Below is a small trained network, with its code and all its weights. Each question gives an input and a class and asks what happens when units are switched off, that is, made to give their printed mean instead of their output.

import numpy as np


def w(rows, s, z=0):
    codes = np.array(rows[::2]) - 128.0
    scale = np.full(codes.shape[1], s)
    scale[-1] = z or s
    return codes * scale


def f(y):
    return y / 2 * (1 + np.tanh(0.7978845608 * (y + 0.044715 * y**3)))


def log_softmax(a):
    a = a - a.max(-1, keepdims=True)
    return a - np.log(np.exp(a).sum(-1, keepdims=True))


def net(x, mask):
    res = np.array(x, float).reshape(1, 6) / 4 @ E
    y = f(res @ A[0][:, :-1].T + A[0][:, -1])
    res = res + np.where(mask, y, B[0][:, -1]) @ B[0][:, :-1]
    return log_softmax(res[-1] @ U[:, :-1].T + U[:, -1])


A, B = {}, {}
E = w([
[111,52,20],'x0',
[127,130,130],'x1',
[49,194,70],'x2',
[130,127,126],'x3',
[130,126,127],'x4',
[2,74,200],'x5',
],0.0066)
A[0] = w([
[140,186,218,136],'N0',
[254,140,123,133],'N1',
[126,173,179,119],'N2',
[138,19,95,108],'N3',
[168,129,102,141],'N4',
[134,162,162,88],'N5',
[148,202,72,102],'N6',
[175,64,162,106],'N7',
[192,189,85,50],'N8',
[140,176,181,70],'N9',
[188,62,184,86],'N10',
[41,245,69,75],'N11',
[127,158,136,250],'N12',
[89,79,86,128],'N13',
[150,135,152,243],'N14',
[111,81,72,83],'N15',
[81,103,152,84],'N16',
[185,127,149,58],'N17',
[179,193,69,68],'N18',
[149,159,167,154],'N19',
[136,91,81,109],'N20',
[129,128,129,137],'N21',
[99,157,111,63],'N22',
[107,177,141,45],'N23',
[99,94,141,83],'N24',
[155,142,124,62],'N25',
[130,180,169,91],'N26',
[43,94,183,84],'N27',
[117,158,132,80],'N28',
[169,158,86,71],'N29',
[123,94,78,117],'N30',
[81,130,132,68],'N31',
[115,71,85,77],'N32',
],0.015,0.011)
B[0] = w([
[146,181,93,193],'N0',
[80,109,185,220],'N1',
[143,203,118,153],'N2',
[124,199,83,188],'N3',
[91,121,164,161],'N4',
[169,172,118,127],'N5',
[102,53,202,168],'N6',
[163,84,70,164],'N7',
[137,135,214,156],'N8',
[196,193,139,136],'N9',
[214,40,71,168],'N10',
[249,7,51,188],'N11',
[34,116,86,254],'N12',
[124,186,158,176],'N13',
[41,120,81,250],'N14',
[211,205,155,151],'N15',
[157,124,254,145],'N16',
[166,90,168,128],'N17',
[132,117,236,166],'N18',
[115,165,72,165],'N19',
[122,251,163,151],'N20',
[120,126,126,134],'N21',
[187,117,130,119],'N22',
[252,119,149,119],'N23',
[181,125,184,133],'N24',
[215,149,210,116],'N25',
[208,197,104,137],'N26',
[138,105,229,191],'N27',
[192,133,123,116],'N28',
[131,139,191,142],'N29',
[139,224,118,157],'N30',
[174,126,169,126],'N31',
[195,204,153,145],'N32',
],0.0068,0.0092)
U = w([
[89,109,165,247],'0',
[89,108,161,210],'1',
[122,93,255,34],'2',
[158,192,145,1],'3',
[83,101,151,135],'4',
[206,28,123,90],'5',
],0.014,0.0067)

Each question gives the input, the list of numbers given to net, and the class t.
The units are the neurons (one row each of A and B). Each row of codes is followed by its name. A weight is (code - 128) times the scale printed after its matrix; where a second scale follows, it is the last column's (A, B and U).
mask holds one flag per neuron, in row order. A switched-off neuron (its flag False) gives its mean, the last column of its row in B, instead of its output. The means were averaged over made-up inputs and are rounded, as every weight is.
A unit's drop is (log p(t) with every unit on - log p(t) with that unit switched off) / (log p(t) with every unit on - log p(t) with every unit switched off).
The circuit of an input: a set's keep is (log p(t) with only the set's units on - log p(t) with every unit switched off) / (log p(t) with every unit on - log p(t) with every unit switched off). Starting from the 12 units with the biggest drops (on a tie, the unit counted first), units are removed one at a time, each time the one whose removal leaves the highest keep (on an exact tie, the one counted first), for as long as the keep stays at least 0.8.
circuit, biggest first: the units of the circuit, biggest drop first
unit that matters most: the unit with the biggest drop
k most important neurons: the k neurons with the biggest drops, biggest first
drop when u is switched off: that unit's drop, to one decimal
input [-6,0,-3,6,5,-7], class 2: unit that matters most	N1
input [1,-3,-1,-8,-2,8], class 2: circuit, biggest first	(N27; N16)
input [-2,1,-7,2,-3,6], class 5: 3 most important neurons	(N10; N7; N1)
input [-7,-4,-6,-3,-1,2], class 3: circuit, biggest first	(N0; N2)
input [3,7,5,-1,-2,8], class 2: 2 most important neurons	(N27; N16)
input [-5,4,7,2,0,-8], class 2: circuit, biggest first	(N18; N6)
input [-8,-6,0,2,-2,-2], class 3: circuit, biggest first	(N0; N26)
input [-3,6,-8,3,-1,7], class 5: 3 most important neurons	(N10; N7; N1)
input [-8,2,-3,-4,-2,0], class 3: drop when N0 is switched off	0.2
input [-7,-5,6,2,2,0], class 3: drop when N30 is switched off	-0.1
input [-3,2,7,0,-5,7], class 2: drop when N14 is switched off	0.1
input [6,-6,8,2,-4,-1], class 5: drop when N11 is switched off	1.3
